The rows lie along a hidden order. The number after each row says roughly how far along it the row is, from 0 to 12. A new part has a new order.
[  4 -14  10 -18   3   2  -6   0   2  -6  12   4   4  -9   2  -1   1  -1
  -7   1   4  -7  -7  -2  -2  -7   8   7   0 -63   2  23   2  -4   4   0
  18   5  -1   8  -5  -2   2 -10   2   3 -14   3  10   4  -5  -2   8   3
  14   7   0  -4   2   9   0  -2   3   3  -6  12 -28   1   4   6   9  -5
 -20  -1  -2  -1  26  16   0   3 -11  10   7   1   4   8  -6  -9   0   8
  24  -4  -3   4   0  38   2  17  29  12   2  -5   9  12 -29  -1   3 -17
  12   2  -6  -3   0  -6  -1   0   0 -10  10  -3   6   5   3  -2  -2  12
  -7  -7  24 -21  -6  -2  24 -10  -5  -2  -2   1  -5  -4   3  11  -1   1
   1   0   3   1   5  16  -5   0   2  -3   7  -4  -9  30   4   0  -5 -23
 -16   7   0  -2 -36   2  -1   5   1  -7   4  -5  -2   3  -1   5  -4   1
  10 -16   2   2   4   1   7   0  -8  20   7  -7] -> 12
[ -8 -11  -1  -3   2   0  25  -2  -2  -2  16  -1   9 -11   0   1  -6   6
   1   0 -10  -3   1  -2  -1   3 -19 -15   9  53   4  -3   1  24   7  -4
   4   7   2   3  -4  -5  -1 -10   3 -25 -12   6  -7  -2  -9   0  -3  13
  16  12  -1 -10   7  10   2   1 -14   4   2   0 -14   3  -6 -21  12  -1
 -11  -7   1  -6  19   5   9   1  -5   3  -1   0   2  11  -1  -1   4   5
  17   9  -8   1 -19  36   0  18  11  15   2   7   7   2 -15   0   2   1
  23   8  -2  -4   4   0   1 -13  -1   5   3   3   0   3   8   0  -2   7
  -2   8  -9 -12   4  -2   5  -3  -8   9 -11  -3  -6  -3  -9  11   2   3
   2  -2  -3   2  -6   1   0  13   0  -5  -3   5   0  44  24  -2 -10  -3
   1   9   2   4 -27  -4  -8  10   2  -9  -5   2   4   4  -2  -4   6 -20
  11  -3  -5  -1   7  -1   5   5   9   8   3   2] -> 11
[ -4 -14  -4 -16   7   3   1  -5  10   3   7   5   6 -17   3  -4  -2   7
 -17   6   7   5   4   3   2   6  -4  -2   9 -18   7  -7  11  -3   8   3
   6  15  -3   4   2  -7   1   7   8   8   9   6 -38   2   5   5  -4   6
   1  -5  -4   2  -5  -7  -6  -2  -4  -6   0  -6   6   0  -4 -26  22  -9
  -5  -1  -5  -1  23  -5   4   4   9   0 -12  -6   2   7   5  -7  -2 -12
 -17  -2  -1   4  19  -1  -1  14 -19 -24  15   6  10  -1 -38  -1  12   5
  13   3   4   3  -2  15   4   7   4  -5   6  -1  -1  -2  -1   2   7   4
  -6  10   4 -21   7   4   6  -4   4   1  -5  -1   2   4   0   7   3   1
   3   1 -10   4 -20   5  -2   0   4   3  -1   0   6  33   8  -4   7 -31
  -6   8  -3  -1  -2   0 -19  -3   3   2   8  -1   2 -14   0   0  -1   8
   8  -1   9   0 -11   1   0  -6   7   5   3  -6] -> 0
[ -3  -2   0 -16  -2   1   5   5  -2   6  16   1  15   3   5   1   2  -3
   0  11   3 -26   6   1   1  -5  -5  -1   9 -63  -7  -9   8  -7   4  -2
   2  16   1  -3   9   4   4 -10   1  23   4   6  20   3 -21   0  -6  -5
   3  13   3  -2   3  -3 -26  -2 -10   2  -4   3  16  -6  -3  10 -14  25
  -8   4   2  -6   4   3 -10   7  -2   6  -1  -8   2  -6   7   3  -4   0
   4  10  -4   7  -7  11   1  15 -12 -24  -2  -5   1  -4 -10  -3  -8   6
 -19  10   1   4   0  15   3  -3  -2   0   3   1  -1   9   3   0  -3  -1
  -1  -7 -11 -42  13  -1 -16   5   3   5  -5   2   1   5   0  -3   0   7
  12  10  -8   7  -5   1   1  12  -3   4   7  -3  -3   4  63  -2  -3 -19
   3  10   0   1 -14   5  23   3  -4   6  16   2  -1  -8   1  -7   1  -5
  -3 -33   0   4   8   4   1  -6   5  -3  -2   3] -> 7
[  6  -4 -17   0   1   1   7   0  12   5  -1   6   4 -26  -2  10   5   6
  -7   0  21   1  -2   3  -2   9 -11   1   9  41   2  13   0  -9   2   6
   3  11   2   2   2  -1   5  -1   5   8  23   3  17   6  -7  -8  -2  -6
   7  -6  -4 -12   4  13   1   1 -25  -1   6   6   4   0  -1 -20   0 -12
  -2   0   1   4  10  -1  -6   8   2  -8  -2   2  -3   5   3   4   1  -4
  -9  -4  -1  -3   2  13   3  26 -11  -4  -4  16  -4  -2  14  -1   4   7
   3   9 -20   2  -1  -8  -8  11   0   8   5  -5   0   2   2  -1  -3   0
   1   1  17 -23  18   3 -42 -23   0  -2  16   0   3   0  -1  -4  -3  -2
  -4   0  11   5  10 -10   1  17   4  10 -10  -5   5 -63  22  -2  -4  -3
   1   7  -3   1 -11  -6  -2  -4   4  -5  -2   5  -4   1  -1   1  12  -1
   3  -6  11  -6  -8   5  -6  -4  -4  10  -1  -7] -> 5
[-15  -1   4  -8  -5  -1   3   2   5   1   3  10  -7 -22  -7   5   8  -1
  -7  -1   8  -8  15   5  -1  10   8   0  26 -63  -4   2   3  -9   2   5
  -2   9   1   8   1   1  -7   1   0   3  16  11   9   2  15  -3  -5  -5
  -6  -4   2   8  -3   4   7   1  12  -2 -12   4  15  -3  -6  -3  -6  13
  -4   0   3  -3   0   5   8  -1  -2   1  -4  -7   1  11   4  11  -7 -14
  19 -18  -3  -2  -2  12   1  33  -8   9  -3  -1  20   9 -10  -1  13  -2
 -12   4  10  -6  -2  -5  -7  -2  -3  -6   0  -8   7   3  -3   8 -15  -5
   7   6   3 -34   3   1  14  -8   1   4   0   0   5   1  -5   0  -1  -7
 -14   0   5  -7   5  -2   0   6  -5   7   1  -1  -5  29  13   0   2 -14
 -21   0  -4  -2 -17   4  -6 -14   1  21  -5   3  -1  10  -2   8   1 -21
  -4  -7  -3  -1   3   0   2  -6 -19   1  -2  -5] -> 7
[-14   4  -7   0  -2   4  12  -6  13   7  -4   2 -10 -24  -4   1   9   2
 -10  -4  -5 -11   5   2  -2   2  -9   2  19 -21  -5   5   5   8   7   5
   3  10   1   9   1  -1   0   5  11  30   9   7  11   1   8  -4  -4  -3
  -1  -6   0  -3  -3   5  -8   0  12  -1  -1   4 -26   6  -6 -25  10  -9
 -10   3   2  -4   7  -1   3   6  21  -4  -4 -18  -1   7  -1  -7   2 -25
   0  -2  -7  -4   7   5   5  -6   8   1   7   4  -2   6   2  -5  16   1
   5   9   1  -3   3  -8  -2   9  -4  -5   8   0   0  -2 -10   8  -6  -1
   1   5 -10 -28  13   3 -24  -1   1   7  -9  -1  12   3   6  -1  -1  -8
  -2  -4  10   1 -10  -3  -2   7   0  13  -2  -1   3  21 -21  -3  -4 -15
  -2  14  -7  -3 -10  -3  -3   3   4   5  -4   3   2   3  -3 -10   9 -25
  -2 -20  -2 -14  -7   0   0  -9 -29  13  -2   4] -> 3
[-16  -3   1   0  -4  -1   2   1  -8  -4  11  -8  13  -2   3   3   7  -2
  -5   2   0 -23   5  -2  -3   0  -8   6  -6 -63   2   7   0 -18  -4  -5
  17  -3   1  -2   0   0   2  -6   3  14   1  13 -10   4   1   2  13   1
  -2   8   0   4   4   0  -7  -2  11   5  -2  18  47   1   8   4  -5   5
  -9   2   0   0  12  19 -10  -2 -12  -3   2 -17   3  -1  -6 -15  -1   3
  18  -3   1   4 -10  27   3  -6 -30   7   5  -1  -7   0 -30  -2  -8  -7
  12   5 -13   4  -6  -6   0  10  -4  -8  10   1   0   4   7   2  -2   9
  -1  -4  28 -27  -4   0  16 -11   8  -1 -17   1   0   2   5   9  -2 -11
  -2   2   4   8  16  -4  -3  -7   3   0  -3  -8  -3  28  47   4   7 -18
  -9   4  -1  -4  20   9  18  -4  -3  -8  11  -4   1  -6   1   1   1  12
   2   6   7  -8  -1  -5  -3  -3   6  -7  12  -2] -> 7

[  1  -6   5  25  -3  -1  -5  15   3  -8   4  -3  -9  20  -8  -5   4  -3
  -1 -17  -7  10  -3  -4  19   0  -2  -6   8  -2  -4   1   1  19  13  18
  -1  -4  -7  22  -5] -> 2
[ -3  -8   4   8  -1   0   0   8   2  -4   4   1 -12  22 -10   4   5  -2
   2 -17  -8   4  -1  -5  10  -1   0  -4  -5  -2  -1   1   4  15   3   5
  -1  -2  -1  13  -1] -> 4
[  3   7  -7 -55   2   0   6 -12  -1   9   1   3   2 -22  22   0  -2   3
   5  20  18 -11   6  -7 -18   1  -2   7 -21  -3   2  -3   4 -21 -23 -21
  -7   3  11 -13  12] -> 10
[  0  -7   3  19  -3  -1  -1   7   1  -4   3  -2  -7  17  -5  -1   4  -2
   1 -13  -3   8  -1  -8  24  -1   1  -4   3  -2  -1   1   3  13   3  -8
   0  -3  -3  13  -1] -> 4
[  3   5  -3 -22   1  -1  -1   7   2   0   2   1  -1   9   4  -6   2   0
   0   7   6  -2   2  -5   1   0  -7  -1 -11  -2  -3   1   3  -2  -6  -2
  -3   0   0   4   2] -> 6
[ -1 -12   2  -2  -3   0   3   4   1  -1   3   0  -8  13  -1   5   3  -1
   2  -8  -2   5   0  -8   1  -1   2  -3  -7  -1   1   1   3   4  -3   3
  -2  -1   0   3   0] -> 4
[ -2  -7   3  -5   0   0   0  12   2  -4   4   1 -10  16  -3   2   4  -1
   2 -15   0   4  -1  -5   7   0   0  -3  -7  -2  -1   1   5  10   2   3
  -1  -2   1  11   0] -> 4
[  4  15  -7 -61   4  -1   3  -5  -1   4  -1   3   5 -25  24  -7  -3   3
   2  22  17 -11   7  -6 -15   2  -8   7 -17  -4  -2  -2   2 -16 -19 -20
  -9   2   8  -8  12] -> 10
[  4  16  -8 -58   2  -1   4  -8  -1  10  -1   7   4 -32  26  -6  -4   5
   3  23  19 -10   8  -9 -18   2  -4   9 -18  -5   1  -3   3 -24 -22 -21
  -9   1   8 -10  12] -> 11
[  2   0  -7 -53   6   0   5   4   0   5   1   7  -2  -4  20  -1   0   2
   2  16  11  -9   5  -2 -11   1 -10   4 -19  -2  -4   1   3 -15 -18 -17
  -6   5  11  -8   8] -> 8
[  3   1  -5 -36   0   0   3  -6   0   5   0   3   3 -14  21   0  -1   3
   4  20  13 -11   6 -10 -13   0  -4   4 -21  -1   1  -1   2 -20 -18 -12
  -4   2   4  -8  10] -> 8
[  1  12  -8 -63   2  -1   7 -19  -3  12  -1   3   5 -37  26   0  -5   4
   7  23  20 -14  11  -8 -25   2   4  13 -24  -5   5  -5   1 -27 -28 -23
 -10   1  11 -18  20] -> 12
[  1  -1  -1 -16   0  -1   2   9   2  -2   2   1  -5   7   7  -2   3   0
   1   1   2   0   1  -8   2   0  -4  -1  -6  -3  -2   1   3   1  -1  -2
  -3   0   3   5   0] -> 5
[  7   9  -4 -19  -2  -1  -3   4   2  -1   1  -2   6 -12  16  -9   0   1
  -1  13   9  -2   2 -11   2  -1 -10   0  -3  -2  -3   0   1 -10  -6   1
  -4  -1  -1   3   6] -> 6
[ -5 -28   9  50  -4   1   0  14   3  -9   5   0 -14  49 -26  13  10  -8
   1 -24 -20  14  -7  -5  18  -5   3 -13   3   5  -1   4   3  22  17  20
   8   0  -6  12 -11] -> 0
[ -2 -10   1  -8  -1   0   2   5   1  -2   3   2  -9  17  -1   8   5  -1
   4  -8  -1   1   0  -5   5  -1   1  -3  -7  -2   0   1   4   6  -5   1
  -2   0   3   5  -1] -> 4
[  5  14  -7 -55  -1  -1   3 -19  -2  11  -3  -1   9 -46  30  -6  -6   5
   4  26  22 -11  10 -12 -22   2   0  11 -15  -5   4  -5   1 -26 -24 -22
  -9  -1   7 -14  16] -> 12
[ -3  -5  -1 -18   3   0   2  13   1  -3   2   5 -11  20   3   2   4  -1
   2 -10  -2   0  -1  -1   5   0  -3  -1 -10  -1  -3   2   4   9  -5  -3
  -3   1   7   7   2] -> 5
[  3  -3   1 -17  -3   0   1   0   2  -1   2  -1  -2   2   7   0   2   0
   2   4   4  -2   2  -9  -1  -2  -1  -2  -8  -1   0   0   2  -5  -9  -6
  -1   0  -2   2   4] -> 5
[  2  -2  -4 -43   1   0   6  -2   1   4   1   4  -1  -1  14   4   1   1
   3  14  10  -7   4  -9 -10  -1  -3   1 -17   0   0   0   3 -15 -16 -13
  -3   3   7  -9   7] -> 7
[ -2  -9  -1   5  -1  -1  -1  11   1  -5   4  -1 -11  22  -6   3   5  -3
   1 -18  -7   6  -2  -4  12   0   0  -5  -3  -2  -2   2   3  19   7   5
   0  -2  -1  17  -2] -> 3
[ 1 -5  2  3 -2 -1 -1  6  2 -3  3 -2 -5  8  0 -1  3 -1  1 -6 -1  2  0 -7
  7 -1 -2 -3 -3 -2 -1  1  4  4 -1  8 -2 -3 -3  7  1] -> 4
[ -4 -14   5  18  -1   0  -2  15   2 -10   5   0 -15  34 -14   7   5  -4
   1 -21 -15   9  -4   1  15  -1   0  -7   2   0  -3   3   4  23  12  14
   2  -1  -2  14  -3] -> 2
[ -7 -22   4  10  -2   1   6   5   1   0   5   3 -17  33 -14  17   8  -3
   8 -21  -7   5  -1  -5   5  -2   8  -3  -8   1   1   1   5  10  -2   2
   0   0   4   1  -3] -> 3
[  0  -7  -4 -35   0   0   6  -6   0   4   2   4  -2   5  13   6   3   1
   5  10   8  -5   3 -10 -10  -2  -4   2 -17   0   1   0   3 -12 -17 -12
  -3   3   6  -7   6] -> 7
[  2  -5  -2 -31  -1   0   3  -2   1   0   1   1  -2   4   8   2   2   1
   3   8   4  -2   2 -10  -3  -2  -3  -3 -14   0   0   0   3  -9 -11  -7
  -1   1   2  -3   3] -> 6
[  3   4   3  15  -3  -2  -5  15   3  -4   3  -4  -4   7   1 -10   3  -1
  -2  -6  -2   6   0  -5  15   0  -7  -5   6  -3  -4   1   2   9   9  11
  -2  -4  -6  18  -1] -> 4
[ -1  -6  -4 -42   1   1   7  -6   0   4   2   6  -4   9   4   8   3   2
   6  10   9  -7   4  -9 -12  -2  -2   2 -22   0   1   0   3 -13 -18 -13
  -2   5   9 -12   6] -> 7
[ 0 -7  3 -2 -4 -1  0  3  1 -3  4 -2 -7 11 -3  3  5 -1  3 -6  1  3  1 -9
  5 -2  2 -4 -3 -2  0  0  3  2  0  5  0 -2  0  8  0] -> 4
[ -1  -8   4  12  -3  -1  -3   8   2  -7   3  -3  -9  18  -9   1   5  -2
   1 -12  -7   6  -2  -7  13   0   1  -6   1  -2  -1   1   3  14   6  12
   1  -3  -4  15  -2] -> 3
[  0   0  -1 -13   0  -1   0  10   1  -1   5   1  -8   9   2   1   4  -1
   1  -5   5   0   1  -6   5   0  -4  -2  -7  -2  -2   2   3   3   1  -2
  -2  -1   0   9   4] -> 5
[  3   7  -5 -36   2   0   5  -3   1   6   1   4   1 -11  18   0   0   2
   3  16  12  -8   4  -9 -14   0  -6   3 -19  -1  -1   0  -1 -18 -15 -14
  -4   3   6 -10   8] -> 8
[ -1  -8   4   9  -2  -1  -2  11   2  -5   3  -1 -12  23  -8   1   6  -2
   1 -15  -3   8  -2  -5  14  -1   0  -5   1  -2  -1   1   4  17   5  12
  -1  -2  -1  13  -2] -> 3
[ -1  -2  -2 -22   2   0   2   9   2  -1   3   3  -8   6   6   1   3   0
   1  -4   0  -3   3  -4   3   0  -4  -1 -10  -1  -3   2   3   0  -3  -4
  -3   1   5   4   3] -> 5
[  3   3  -1 -24   0  -1   1   3   1   0   1   2   0  -3  13  -2   1   1
   2  10  11  -5   2  -9  -6  -1  -7   0 -10  -2  -3   1   2 -10 -13  -5
  -2   1   2  -1   6] -> 6
[  2   2  -5 -55   0   0   7 -14  -1   8  -1   3   4 -19  21   3  -1   3
   6  21  17  -9   7 -13 -24  -1   0   7 -27  -1   4  -3   3 -15 -27 -16
  -7   3   7 -17  10] -> 9
[ -3 -17   7  39  -2   0  -3  17   3  -9   4   0 -13  41 -18   4   5  -4
   0 -22 -11  12  -7  -3  17  -2   1 -10   1   2  -3   5   2  24  15  18
   5  -1  -5  16  -9] -> 0
[ 0 -8  0 -8 -2  0  2  4  1 -2  3  1 -2 11  0  4  4  0  3  0  1  3  1 -9
  1 -2  0 -1 -8 -2  0  1  3  2 -5 -3 -1  0  1  2  0] -> 5
[  5   4  -4 -23  -1  -1   2   7   1   0   1   0   5 -12  16  -4   1   2
   1  16  11  -1   5 -10  -7  -1  -8   1 -11  -2   0   0   2 -22 -12  -8
  -2   1   1  -2   6] -> 7
[  2   1  -5 -50   1   0   6  -4   0   4   1   4   1 -20  15   2   1   2
   3  19  13  -7   4 -11 -12  -1  -5   3 -25  -1   0  -1   2 -18 -14 -12
  -4   3   6 -11   9] -> 8
[ 0 -6  3 14 -3 -1 -2  7  2 -4  3 -2 -8 16 -7  0  4 -1  0 -8 -2  5 -1 -8
  8 -1 -2 -5 -3 -3 -1  1  3 11  3  7 -1 -3 -3 15  2] -> 4
[ -2  -9  -4 -40   1   1   7  -2   0   2   3   5  -7  11  10   9   4   1
   5  16   5  -7   3 -11  -8  -2  -1   2 -21   0   1   0   4 -11 -17 -17
  -3   4  10 -14   5] -> 6
[ -3 -15   5  31   0   0  -3  22   3 -10   5   1 -12  41 -20   3   8  -3
  -1 -25 -15  10  -7   2  22  -2  -2 -11  10   2  -4   5   3  25  18  18
   7   0  -4  19  -7] -> 0
[  1  -2   3  14  -1  -1  -6  21   3  -7   4  -2  -8  21  -7  -8   5  -2
  -3 -15  -7   8  -3  -3  22   1  -6  -6   9  -3  -6   3   2  21  15  14
   0  -3  -5  22  -5] -> 3
[  1  -4  -4 -43   0   0   6  -5   0   4   1   4  -2  -1  13   5   1   3
   4  14  11  -7   5 -11 -14  -2  -3   4 -20   0   2  -1   2 -11 -20 -17
  -4   3   4 -14   8] -> 8
